Each row of numbers belongs to one of the elements below and depends on some of the facts about them. Some rows are named. Which element is each other row?

Some rows with their names:
kaska: [ 44  13 -24 -40 -14 -21  -6 -13  -4  15  40   3  -8  19   3  13  16  27
 -10  25  51  31 -22 -16 -30   4 -11]
migel: [  3   8 -27 -26 -19 -74  23 -44 -19   3  29  15   3 -18  46   3  57   9
   9  21  39  35  -5  26 -37  46 -27]
kloster: [ 64   9  -6 -33 -21 -47  19 -21   8   3  26  17  13 -20  22  -4  37 -13
  -8  13  29   0  -7  11 -35  25   1]
dridredror: [-30 -12 -80 -25 -26 -56  -8 -27 -55  33  11  -1  47  57  27   9  17  51
 -17  12  26  14 -39  33  20  40 -45]
kadol: [-25 -11 -20 -31 -15 -27   4 -30 -51   6  17  20  22   3  32  -2  50   5
  11  43  38  52 -39  10 -33  17 -40]
dapom: [  1  31 -45  -8 -18 -41   9 -30 -10  23  20   7 -17   1  41  36  42  33
   3  52  70  49  -4   8 -37  31 -44]
kliropal: [ -4   4 -40 -17 -30 -57   8 -30 -45   7  30   2  14  11  32  15  23  38
  14  25  40  26 -36  14 -25  25 -40]
totrok: [ 56  16   4 -32 -37 -30  24 -13   0  20  24  33  36 -11  26  19  23 -27
 -13  33  21  -4 -18   4 -33  21 -12]
brafu: [  9  33  10 -28 -17 -26  15  -3   4  17  41  15   7 -10  -1  30  47 -18
 -13  48  36  11 -12   1 -52   9   1]
dizik: [ 21  -3 -26 -36  -4 -38   6 -10   3  17   5   4  10  -1   4  -5  38   5
 -33   1  31   6  -5  15 -33   9   3]
bodufi: [ 58  42 -33 -27 -32 -19   5 -12  28  35  28  23  11  31  21  44  13  16
 -24  49  42  16  -2 -11 -19  23 -15]
nadror: [ 20   4  -3 -49 -28 -18  13 -26  -3  13  39  29  36  19  15   7  40 -22
  -2  31  16   7 -21  -3 -14  20   4]
stima: [ -9 -12 -38 -28  -4 -67  14 -19 -12  16 -17  11  19 -34  43   0  56   3
 -16   0  37  31  -5  26 -45  31 -33]
drulami: [ 30  32  17 -21 -14 -33  18   9 -10  19  24  15  15 -40   1  22  47 -27
 -18  53  35   1 -15  17 -64  15 -10]
klustuk: [-32  30 -14  -7 -30 -48  25 -24 -22  13  33  15   4  -4  38  38  57   2
   8  55  42  35  -3  19 -54  31 -35]
sketrok: [ 26  17  -2 -49 -25 -28  12 -25  -2  13  47  21   0  11  11  13  32   0
 -22  14  34  30   3   4 -25  22  10]
mogebrul: [ 23  34   4 -33 -21 -33  18  -7   7  14  42  18   7 -10   9  25  50 -15
  -9  37  31  13  -7   0 -48  11   5]

Some facts about the elements:
Ω: uses; φ: points at; λ: is of sort
bodufi Ω totrok; bodufi Ω klasorer; bodufi Ω mesko
bodufi Ω raro; bragri Ω fleflos; dapom Ω gribris
dapom Ω notremar; degros Ω sakek; degros Ω stiflu
degros Ω vitros; dridredror Ω tutren; dridredror Ω vodam
drigil Ω zisik; drigil Ω nugosto; duvar Ω kapu
duvar Ω klasos; duvar Ω sebin; duvar Ω desok
ferim Ω gomor; ferim Ω stazol; ferim Ω vistu
gruzuk Ω vuflagrol; gruzuk Ω vobruk; gruzuk Ω zudam
gruzuk Ω fekes; gupli Ω stiflu; gupli Ω baska
kaska Ω gazaston; kaska Ω naklel; kebul Ω migel
kebul Ω desok; kilum Ω fligogrek; kilum Ω kadol
kilum Ω menek; kilum Ω klugir; lugos Ω stidar
lugos Ω sagistol; mutrel Ω mogebrul; mutrel Ω sostu
mutrel Ω zoplapos; nibrol Ω vuflagrol; nibrol Ω baska
nibrol Ω grabe; nibrol Ω tuklom; nifel Ω tiden
nifel Ω vudren; nifel Ω nabrunar; nifel Ω klugir
nokizek Ω klezir; nokizek Ω klasorer; nokizek Ω vuflagrol
nokizek Ω dogu; nokizek Ω pustam; siki Ω totrok
siki Ω dogu; siki Ω podron; siki Ω gubek
skegrem Ω nugosto; skegrem Ω skugabril; skegrem Ω raro
skine Ω geni; skirin Ω nitron; skirin Ω gregun
skirin Ω zaskol; skirin Ω migis; skirin Ω brafu
skirin Ω klustuk; skirin Ω drulami; skistetre Ω zaskol
skistetre Ω klugir; steluk Ω gregun; steluk Ω nugosto
steluk Ω besel; steluk Ω drulami; steluk Ω zoplapos
surom Ω plalinu; surom Ω stedo; toplopar Ω tutren
toplopar Ω klezir; toplopar Ω zador; toplopar Ω nadror
tozo Ω tutren; tozo Ω menek; tozo Ω rasem
tozo Ω grubro; tozo Ω nuskugris; tozo Ω fatram
trobreplok Ω tiden; trutril Ω truda; trutril Ω stima
trutril Ω fotres; trutril Ω trugri; tufledrem Ω skistopul
tufledrem Ω mitran; tufledrem Ω geni; tufledrem Ω gribris
tufledrem Ω drulami; vedirur Ω tibo; vedirur Ω kabra
vovom Ω gradrer; vovom Ω tuklom; vovom Ω traze
vovom Ω kloster; vovom Ω tivas; baska φ duvar
bidir φ klezir; bidir φ kegem; bidir φ tumu
brere φ tutren; brere φ klasorer; brere φ skistopul
brere φ brufer; brobripli φ klasorer; dastem φ pustam
desok φ nuskugris; dizik φ degros; dizik φ kabra
dizik φ sebin; dridredror φ tiden; drigil φ nadror
fekes φ zisik; fekes φ vive; fekes φ pustam
fleflos φ siki; fligogrek φ degros; flitru φ skine
flitru φ trutril; gomor φ brafu; gomor φ bodufi
grabe φ tumu; gradrer φ kadol; gradrer φ gazaston
gradrer φ fotres; gradrer φ trugri; gradrer φ vedirur
gradrer φ nuskugris; griskon φ kilum; griskon φ traze
griskon φ vedirur; gruzuk φ kebul; gubek φ vedirur
gupli φ sagistol; klerok φ kebul; klerok φ zador
klesum φ mutrel; klesum φ sostu; klugir φ gebros
klugir φ kliropal; klugir φ podron; lavak φ duvar
lavak φ kloster; lemo φ nitron; menek φ migis
nibrol φ zekliman; nibrol φ fotres; nifel φ kedar
nifel φ drulami; nokizek φ vigris; nuvuk φ tufledrem
nuvuk φ podron; nuvuk φ tumu; nuvuk φ dapom
plalinu φ vive; plalinu φ nuvu; raro φ klasorer
raro φ tibo; raro φ trugri; rasem φ kliropal
rasem φ tiden; rogabin φ klasorer; rogabin φ mitran
rogabin φ trutril; skegrem φ sketrok; skegrem φ trobreplok
skegrem φ toplopar; skiplebak φ tivas; skistetre φ sketrok
skugabril φ migel; skugabril φ mogebrul; stedo φ tiden
stedo φ kedar; stidar φ trobreplok; stiflu φ grubro
stima φ kapu; stima φ trugri; tega φ trobreplok
tega φ zuklim; tuklom φ sturo; vistu φ zuklim
vitros φ nugosto; vitros φ bodufi; vitros φ notremar
vitros φ plife; vodam φ nuvu; vufelum φ kliropal
vufelum φ klustuk; vufelum φ kloster; vuflagrol φ kliropal
vuflagrol φ kedar; vuflagrol φ kabra; vuflagrol φ patres
zoplapos φ klezir; zoplapos φ tufledrem; zoplapos φ trugri
zotovuk φ gebros; zudam φ zekliman; zudam φ klustuk
baska λ e; besel λ g; bidir λ g
bodufi λ g; brafu λ a; bragri λ c
brere λ e; brobripli λ g; brufer λ c
dapom λ b; dastem λ d; degros λ a
desok λ f; dizik λ d; dogu λ b
dridredror λ c; drigil λ a; drulami λ d
duvar λ d; fatram λ c; fekes λ e
ferim λ a; fleflos λ b; fligogrek λ b
flitru λ a; fotres λ g; gazaston λ a
gebros λ c; geni λ a; gomor λ f
grabe λ f; gradrer λ b; gregun λ g
gribris λ e; griskon λ b; grubro λ e
gruzuk λ c; gubek λ f; gupli λ b
kabra λ e; kadol λ f; kapu λ b
kaska λ f; kebul λ f; kedar λ b
kegem λ b; kilum λ g; klasorer λ b
klasos λ d; klerok λ d; klesum λ g
klezir λ d; kliropal λ f; kloster λ d
klugir λ f; klustuk λ a; lavak λ c
lemo λ d; lugos λ b; menek λ d
mesko λ c; migel λ e; migis λ d
mitran λ b; mogebrul λ a; mutrel λ e
nabrunar λ a; nadror λ a; naklel λ c
nibrol λ a; nifel λ g; nitron λ f
nokizek λ f; notremar λ d; nugosto λ c
nuskugris λ c; nuvu λ c; nuvuk λ c
patres λ g; plalinu λ a; plife λ e
podron λ a; pustam λ b; raro λ b
rasem λ e; rogabin λ c; sagistol λ d
sakek λ e; sebin λ c; siki λ b
skegrem λ b; sketrok λ a; skine λ b
skiplebak λ d; skirin λ d; skistetre λ c
skistopul λ b; skugabril λ a; sostu λ d
stazol λ e; stedo λ a; steluk λ a
stidar λ a; stiflu λ d; stima λ d
sturo λ e; surom λ a; tega λ a
tibo λ f; tiden λ c; tivas λ c
toplopar λ c; totrok λ c; tozo λ d
traze λ b; trobreplok λ b; truda λ a
trugri λ c; trutril λ g; tufledrem λ d
tuklom λ d; tumu λ f; tutren λ c
vedirur λ d; vigris λ f; vistu λ g
vitros λ e; vive λ g; vobruk λ e
vodam λ f; vovom λ b; vudren λ e
vufelum λ f; vuflagrol λ a; zador λ b
zaskol λ b; zekliman λ d; zisik λ g
zoplapos λ e; zotovuk λ f; zudam λ d
zuklim λ e

Name these rows:
No name comes twice in this set of rows, the named rows included.
[-46 -33 -31 -31 -10 -39  10 -31 -48  11 -13  24  40   2  35 -24  60  -6
 -13  17  19  30 -23  37 -28  28 -30] => menek
[-32  -3 -54 -24 -34 -80  13 -29 -46  15  31  -9  38  20  28  17  33  28
  -6 -16  22  -7 -19  42  -5  38 -27] => stedo
[-19   6 -63 -24  -9 -31  -9 -38 -30  23  22  17   7  36  36   7  53  36
   0  60  53  61 -23  13 -10  39 -45] => kilum
[ 37  21  -1 -34 -39 -33  21 -23  17  15  40  27  29  13  22  23  29 -21
  -3  27  17  -4 -13  -6 -32  15  -3] => podron
[-42  -3 -78 -21  -6 -46 -10 -27 -36  31   6  -4  13  42  23  11  43  53
 -21  25  54  37 -16  28  -3  31 -40] => nifel
[-11  -8 -35 -20 -22 -69   5 -24 -70   9  33   0  38  -3  27  -3  43  17
   8  29  32  12 -49  44  -4  42 -37] => tiden
[ 51  -4  -1 -37 -25 -28  17 -15   1  15  14  39  46  -2  23  -4  35 -33
  -7  38   8  -2 -21   4 -30  17  -7] => klezir
[-42  23 -32 -28 -48 -19  24 -22 -30  38  -2  22 -17  37  45  51   3  36
 -66  12  64  66  39  26 -25  25 -33] => skegrem
[-21 -23 -26 -26 -11 -53  17 -25 -33  -2 -12   4   5 -27  38  -5  44  14
  -5 -14  43  33 -14  19 -57   9 -26] => desok

The same elements again, as new rows of numbers:
Some elements and their rows:
mogebrul: [-5 -4 -8 -2  6 -1  0  1 -4 -5 -8  4 -7 -2 -1  4 13 16  1  3 -4 -5 -9 -7
 -4 -2  7 -1  2  1 -3 -7  8 -8 -4 -3 -1]
skugabril: [ -2   7  -3  -2  -2  -3   3   2  -3  -4 -10   1  -6   7   0   6   7  16
  -1   6  -5 -11   2  -1  -3  -6  19  -2   3  -6   0 -10   4  -9 -11  -2
  -1]
gubek: [  5   1  20  -3   1   0  -2   0  -6  -5  -8  -5  -2  -2   5  -5   0   4
  -1   3  -2  -5  23  -2   2  10 -10   3  -2  -8  -5   0  -3  12  -8  -1
   0]
klezir: [  8  -1  17  -4  16   3   1  -5   5  -8  15   2  18  -3   1  -2 -10  -5
  -2  10  -3  -5  25  -5   3   6  -2   5   8   6  -6  -4  -6  26   9  -6
   1]
zoplapos: [ -1   8   1  -3  -6  -1   1  -2  -5  -6  -5 -13  -6  -1   0   2  16   6
  -2  20  -3 -12 -10   3  -1   7  22   8  -9   2  -7 -10  -7  -8 -14   6
   0]
baska: [ -3  -3 -11  15  -2  10  -7  -3  -9  -5 -12  -1   8  -3  -2  -4  -9   7
  16 -10   2  33  -4  -2  -3   7  -2   2  -5  -4  22   2  -7  14 -15  -4
  -2]
kebul: [ -4  -2 -11  -3  -6  -3  -7  -3   6  20  40  -8  14  -1  -1  -3  -7 -14
   0 -10   6  22 -12   8  -4  -6  -5  -4  12  -2  -5  11   8   1  20   1
   6]
klerok: [ -2  -6  10  -2   4  -2  -7  -2   3  -2 -11  -5  -6  -4   2   2  -4  -3
  -1  -4  -4  -5  14 -10   1   6  -2  -1  -5   0  11  12  -6  13 -11  -1
  -1]
vigris: [ -2  -6   7  -2   6  -2  -5   2   1  -6 -11  10  -3  -3  -2  -3  -3   2
  -3   1  -3  -2   6  -9   3   1 -10  -1   1   1   2  -3   2   4  -2   0
  -3]
tega: [ -1  -2  -7  -3   3   0  -7  11  -5  -5 -13   6  -7   6   4   6   0  24
   0 -12  -5 -11  -4  -9  -5  -5   5   0  -2  -5  -9  -5  -3  -2 -12  -4
  -3]
vuflagrol: [  0  15 -11  20  -4  26  12  -2  -6 -11  -2   0  -2  17  -4  -5  -5   6
  13 -10   1   2  -7  11  -4   2   5   2  -1 -10  17  -7  -5   5 -11  -1
  -2]
kabra: [ -1  -7  -5  -1   8   6  11  -4  -3  -7 -11   1   0  -2  -2  11   2   0
  -1   3  -4   3 -10 -11  -5  -1   0   0   3   2   7 -12  -1  -4  -4  -4
  -1]
brafu: [ -5  -2  -9   0  10  -5   1  -1  -3  -2 -13   4  -9  -2   1   3  18  15
   0  -2  -3  -6  -6 -11  -6  -1   1  -2   4   2   0  -7  14  -6  -2  -5
  -1]
besel: [ -3  -5   3   7  -6  -5   7   1  -1  -1 -18  13  -7  -1  -3  -2   0  10
  -3  11  -4 -12  -8  -6   4  -4   2  -1 -10  -4  -5  -9   5  -8  -2   2
  -1]
tutren: [  8   9  13  -1   5   0  16  -1  11  -9  18  22   1  -1  -2   2  -7 -11
  -2  -2  -4  -6  38  26  11  -5  -8  -3  24   0  -6 -10   0  -5  26  -3
   1]
trutril: [ -6   5  -9  -1  -6  -1  -3  -3   5  13  35   6   7  -3   1  -1 -12 -15
   0  -4   7  -8 -13  28  -4  -4   0  -1   2  21  -5  -4  -1  -8  20  -2
   1]
grubro: [ -2  -7  -2  -2  10  -2   1  -4  -3  -8 -11   2  -4  -3   6   8   2   7
  -1  -2  -4  -7   2  -6  -3  -2   0  -2  12  -3   2  -5   4  -1   7  -2
  -1]

Name these rows:
No name comes twice in this set of rows, the named rows included.
[ -2  -7  -3   4   1   4  -9  -4  -5   1 -10   0   8  -2   1  -3  -8  -3
   6 -10  -6  40   5 -12  -6   9  -7   4  -7   0  22  21  -8  32 -11  -3
  -1] => stiflu
[ -3  22 -10  25  -8  21  -8   0  -4   4  49 -16  40  11   0  -1  -6  -9
  33 -13  30  57  -9  42  -2  -1   9   7   1  -8  -5  19  -8  19 -14  -3
   5] => nibrol
[ 19  41   4  -3  -7  -3  34  -3  13 -10  51  -8   8  27  -1   0  -8 -16
   1 -11  -2 -11  -5  43  -5  -4  -2  -1  28 -10 -10   2   0  -3  34  -1
   5] => dridredror
[ -3   2  -8  27  -9  12  -6  -1  -6  24  34 -11  30  -1  -4  -1  -5 -15
  30 -12  23  70 -11  24  -1  -2  -2  -2  -5  -7   5  30  -7  18 -10  -4
   6] => gupli

The same elements again, as new rows of numbers:
Some elements and their rows:
mesko: [  7   5  -3   0  10   2  29  -5   1 -18  -1  -6  13  -1  -1]
tuklom: [ -4  15  -8  -2  -1 -12 -12  -6   0 -23 -14   3   2  -9  -3]
migis: [  7   0  -3   7   2   0  21  -6  -1 -13   3   2  18   1  10]
nibrol: [-14   4  -2 -16 -13  23 -31   1  21   3 -19 -29 -49 -17 -24]
bodufi: [ -1 -19   8  13  -9  40 -13  12  19   9  -3 -23 -31 -22  11]
klugir: [  6   5 -18  -6 -10 -38 -22 -30  11  36   4   6   8  30   0]
rasem: [ 21  -5 -20  -3  26 -31 -49  -6  -4  22   0  25   7 -10  -2]
klustuk: [ 5 -6 -2 -2 -2 -1 16  0 -5  5  7  9 22  1 -8]
sebin: [  7   3  -5  -1   9   0  27 -10   0 -16   2  -1  12   3  -2]
klesum: [ -3   4  -3   9 -10 -18 -28   7 -10 -10  -3  11  11  -6  10]
grubro: [  7 -16   4   4   1 -13   5  10 -22  -3  10  -7   2   1   3]
truda: [  4  -7   3  -3  -3  -1  17  -2  -9  -4   6   6  18   1 -11]
stidar: [-20  18   6  25   7  -8 -16  -4 -21   2 -28  18  13  16 -25]
lavak: [ -3  25 -19  -6   2 -16  -4  -3   5 -11 -10  -2  10   3  -1]
vive: [  6 -14   2  14 -11  -3   2   3 -13 -11   5   1  17  -9  12]
sketrok: [ -2  -4   7  10   3   1  17  -5 -14   0  -3  10  19   8 -15]
nuvuk: [ -3  26 -21 -14  -9 -19   2   6   7 -17  -8 -11   7   1   0]

Rows to name:
No name comes twice in this set of rows, the named rows included.
[  4   6  -8  -1   2  -1  31  -7  -1 -18   0  -9  14   4   0] => nuvu
[ -4  -6   4   5   6  36   7 -21  26  -4 -12 -41 -41  -3 -10] => toplopar
[ -4   7 -11  -1 -27 -23 -23  16  -8 -12  -3  -4  13  -7  15] => bidir
[ -9  15  26  -3   5 -14 -44  -7  -4 -30  16  52  -4  -7  20] => brobripli
[ -8  24  -3 -10  -6 -15  -9  -2   4 -26   1  13   5  -3   9] => stima
[-13  -1   5 -16  -9  21 -30   3  15  13 -24 -19 -54 -17 -17] => nokizek
[ -8  12  18  -8  13 -20 -32   5 -18 -14  15  32 -10   0   9] => brere
[  5  -7   3   5   0 -11  13  -4  -9  11  14  -2  14  18   6] => zaskol
[ -4 -14   6  -3  -6  36   0  -4  23  14  -3 -29 -34  -7 -15] => degros
[  4  -9  12 -11   0  -2  20  -6 -14   0   4  18   7   4  -2] => tibo
[-8 19 -6 -9 -2 -7 -9 14 -4  2 -5 23 19  0 -8] => skugabril
[  0  -3  29 -16  18   1   0  -7 -16 -26  18  36  -7  -8   2] => klasorer
[ -3   5  -7  -4  -6 -24 -24  20 -23  -5  -4  -4  -1  -3  -1] => fekes

